Here is a tiny trained network, its code and every weight. The questions are about switching its units off for an input and a target symbol, where a switched-off unit gives its printed mean instead of its output.

import numpy as np


def w(rows, s, z=0):
    codes = np.array(rows[::2]) - 128.0
    scale = np.full(codes.shape[1], s)
    scale[-1] = z or s
    return codes * scale


def norm(h):
    return h / np.sqrt((h * h).mean(-1, keepdims=True) + 1e-5)


def f(y):
    return y / 2 * (1 + np.tanh(0.7978845608 * (y + 0.044715 * y**3)))


def softmax(a):
    e = np.exp(a - a.max(-1, keepdims=True))
    return e / e.sum(-1, keepdims=True)


def log_softmax(a):
    a = a - a.max(-1, keepdims=True)
    return a - np.log(np.exp(a).sum(-1, keepdims=True))


def net(x, mask):
    ids = ['ΓΘΦαβεζμπτω'.index(c) for c in x.split()]
    T = len(ids)
    res = E[ids] + P[:T]
    u = 0
    for l in range(2):
        r = norm(res)
        for j in range(2):
            rows = slice(2 * j, 2 * j + 2)
            q, k, v = (r @ M[l][rows].T for M in (Q, K, V))
            z = softmax(np.where(np.tri(T) > 0, q @ k.T / 2**0.5, -1e9)) @ v
            o = O[l][rows]
            res = res + np.where(mask[u + j], z, o[:, -1]) @ o[:, :-1]
        u += 2
        y = f(norm(res) @ A[l][:, :-1].T + A[l][:, -1])
        res = res + np.where(mask[u : u + 12], y, B[l][:, -1]) @ B[l][:, :-1]
        u += 12
    return log_softmax(norm(res)[-1] @ U[:, :-1].T + U[:, -1])


Q, K, V, O, A, B = {}, {}, {}, {}, {}, {}
E = w([
[118,154,166,121,145],'Γ',
[183,177,118,106,161],'Θ',
[100,113,86,113,187],'Φ',
[19,174,159,141,63],'α',
[135,184,95,92,86],'β',
[96,110,196,109,204],'ε',
[2,112,141,141,154],'ζ',
[36,155,88,163,122],'μ',
[119,137,8,113,127],'π',
[114,81,50,139,115],'τ',
[148,156,81,179,133],'ω',
],0.0078)
P = w([
[154,2,128,62,81],'0',
[123,178,92,119,183],'1',
[129,171,91,133,180],'2',
[117,175,93,128,176],'3',
[117,168,88,133,167],'4',
[123,171,88,140,165],'5',
[119,170,86,140,164],'6',
],0.003)
Q[0] = w([
[159,186,46,168,171],'L0H1',
[140,101,141,104,7],'L0H1',
[58,196,104,149,215],'L0H2',
[218,74,194,127,67],'L0H2',
],0.014)
K[0] = w([
[127,208,80,199,147],'L0H1',
[141,112,119,24,9],'L0H1',
[121,24,171,55,49],'L0H2',
[87,211,85,205,157],'L0H2',
],0.012)
V[0] = w([
[100,135,116,81,130],'L0H1',
[75,146,117,47,147],'L0H1',
[89,195,72,2,154],'L0H2',
[68,100,150,46,159],'L0H2',
],0.0067)
O[0] = w([
[188,87,165,172,105,182],'L0H1',
[215,91,177,215,82,233],'L0H1',
[157,97,188,154,4,252],'L0H2',
[198,84,172,250,130,229],'L0H2',
],0.0029)
A[0] = w([
[203,125,143,65,168,84],'L0N1',
[38,118,231,82,179,104],'L0N2',
[192,120,6,96,103,250],'L0N3',
[133,147,99,146,222,166],'L0N4',
[57,165,187,186,125,111],'L0N5',
[176,178,205,117,119,244],'L0N6',
[45,107,153,100,122,100],'L0N7',
[104,254,92,155,132,157],'L0N8',
[109,222,132,124,60,181],'L0N9',
[154,97,148,188,99,165],'L0N10',
[79,92,93,106,136,113],'L0N11',
[98,161,144,157,162,118],'L0N12',
],0.0082,0.0015)
B[0] = w([
[75,163,59,125,146,142],'L0N1',
[173,87,127,204,42,170],'L0N2',
[115,46,90,214,28,254],'L0N3',
[150,79,102,211,163,178],'L0N4',
[190,92,142,16,156,224],'L0N5',
[69,193,244,128,122,174],'L0N6',
[145,64,71,128,97,150],'L0N7',
[240,198,134,140,86,237],'L0N8',
[162,156,178,123,33,206],'L0N9',
[73,57,160,109,161,184],'L0N10',
[129,116,50,157,124,147],'L0N11',
[188,117,135,111,143,159],'L0N12',
],0.011,0.005)
Q[1] = w([
[154,79,201,188,97],'L1H1',
[7,174,41,42,180],'L1H1',
[224,46,227,200,91],'L1H2',
[160,157,152,102,124],'L1H2',
],0.017)
K[1] = w([
[98,77,162,121,65],'L1H1',
[252,213,98,195,176],'L1H1',
[179,33,229,190,94],'L1H2',
[197,161,110,149,142],'L1H2',
],0.016)
V[1] = w([
[241,54,218,197,66],'L1H1',
[208,244,128,223,184],'L1H1',
[197,109,176,254,199],'L1H2',
[149,161,24,139,119],'L1H2',
],0.0089)
O[1] = w([
[131,53,18,11,134,176],'L1H1',
[161,18,160,120,11,8],'L1H1',
[228,94,198,252,174,166],'L1H2',
[97,148,3,198,120,103],'L1H2',
],0.0054,0.014)
A[1] = w([
[58,176,77,88,81,93],'L1N1',
[179,109,127,154,82,98],'L1N2',
[139,135,130,162,103,119],'L1N3',
[27,120,55,84,92,154],'L1N4',
[42,87,197,201,65,87],'L1N5',
[147,213,101,64,101,87],'L1N6',
[40,45,102,206,134,2],'L1N7',
[22,146,119,69,87,77],'L1N8',
[105,111,148,160,8,42],'L1N9',
[103,169,209,106,69,82],'L1N10',
[88,103,130,155,153,56],'L1N11',
[134,2,200,99,17,44],'L1N12',
],0.0072,0.0019)
B[1] = w([
[168,215,133,156,125,147],'L1N1',
[218,93,176,114,111,220],'L1N2',
[133,97,161,127,128,168],'L1N3',
[220,217,147,117,69,207],'L1N4',
[81,175,183,203,83,175],'L1N5',
[44,185,96,157,64,223],'L1N6',
[4,145,138,43,142,249],'L1N7',
[211,189,151,148,148,141],'L1N8',
[162,109,164,137,180,182],'L1N9',
[29,73,119,136,159,200],'L1N10',
[90,142,100,117,134,112],'L1N11',
[101,27,168,115,45,187],'L1N12',
],0.011,0.0019)
U = w([
[75,135,211,82,195,99],'Γ',
[107,230,131,197,183,151],'Θ',
[88,98,78,109,224,128],'Φ',
[122,126,168,23,57,117],'α',
[110,157,201,176,33,104],'β',
[148,46,204,166,163,159],'ε',
[169,11,101,73,156,49],'ζ',
[189,197,61,50,156,147],'μ',
[154,73,65,203,46,3],'π',
[33,98,85,123,75,199],'τ',
[188,119,66,182,99,201],'ω',
],0.011,0.0048)

Each question gives the input, a string of symbols that net reads in full, and the target symbol t.
The units are the heads (2 rows each of Q, K, V and O) and the neurons (one row each of A and B). Each row of codes is followed by its name. A weight is (code - 128) times the scale printed after its matrix; where a second scale follows, it is the last column's (O, A, B and U).
mask holds one flag per unit, layer by layer, with each layer's heads first. A switched-off unit (its flag False) gives its mean, the last column of its rows in O or B, instead of its output. The means were averaged over made-up inputs and are rounded, as every weight is.
A unit's drop is (log p(t) with every unit on - log p(t) with that unit switched off) / (log p(t) with every unit on - log p(t) with every unit switched off).
The circuit of an input: a set's keep is (log p(t) with only the set's units on - log p(t) with every unit switched off) / (log p(t) with every unit on - log p(t) with every unit switched off). Starting from the 12 units with the biggest drops (on a tie, the unit counted first), units are removed one at a time, each time the one whose removal leaves the highest keep (on an exact tie, the one counted first), for as long as the keep stays at least 0.8.
circuit, biggest first: the units of the circuit, biggest drop first
most important unit: the unit with the biggest drop
k most important neurons: the k neurons with the biggest drops, biggest first
top k neurons in layer l: the k neurons of layer l with the biggest drops, biggest first
heads that matter: for each layer, one digit per head in row order, 1 if its drop is at least 0.15 and else 0, layers parted by /
input μ β Θ β, target Θ: heads that matter	00 / 10
input α α ζ β Θ μ Θ, target Θ: most important unit	L0N6
input τ ω α ζ, target ω: 2 most important neurons	L0N2, L0N10
input Γ Φ τ Φ, target Φ: circuit, biggest first	L0N8, L0N2
input Φ μ α ε β τ Θ, target Γ: heads that matter	01 / 01
input α π Φ τ Φ α, target μ: top 3 neurons in layer 0	L0N8, L0N3, L0N5
input Φ ω Γ, target Γ: heads that matter	01 / 00
input ω π Θ μ Θ Θ ζ, target ω: heads that matter	01 / 01
input α τ Θ ω, target μ: heads that matter	10 / 11
input τ ω μ β β α α, target α: heads that matter	10 / 00
input ε Θ ε μ Θ β β, target ε: heads that matter	01 / 01
input Γ β Θ Θ τ, target τ: heads that matter	00 / 00
input β τ α μ β, target β: circuit, biggest first	L0N5, L0N9
input μ ω μ μ ω ω Φ, target Θ: most important unit	L1H1
input Θ β τ α τ Θ, target β: heads that matter	01 / 10
input Φ Φ ζ Φ ω α, target Γ: circuit, biggest first	L0H2, L0N3, L0N10
input Γ τ ω α, target ε: heads that matter	01 / 01
input α τ α μ α, target μ: circuit, biggest first	L1H1, L0N8
input Φ Γ ε ω Θ, target Θ: top 2 neurons in layer 0	L0N8, L0N6
input π ζ α ζ ζ, target ζ: top neuron in layer 0	L0N2
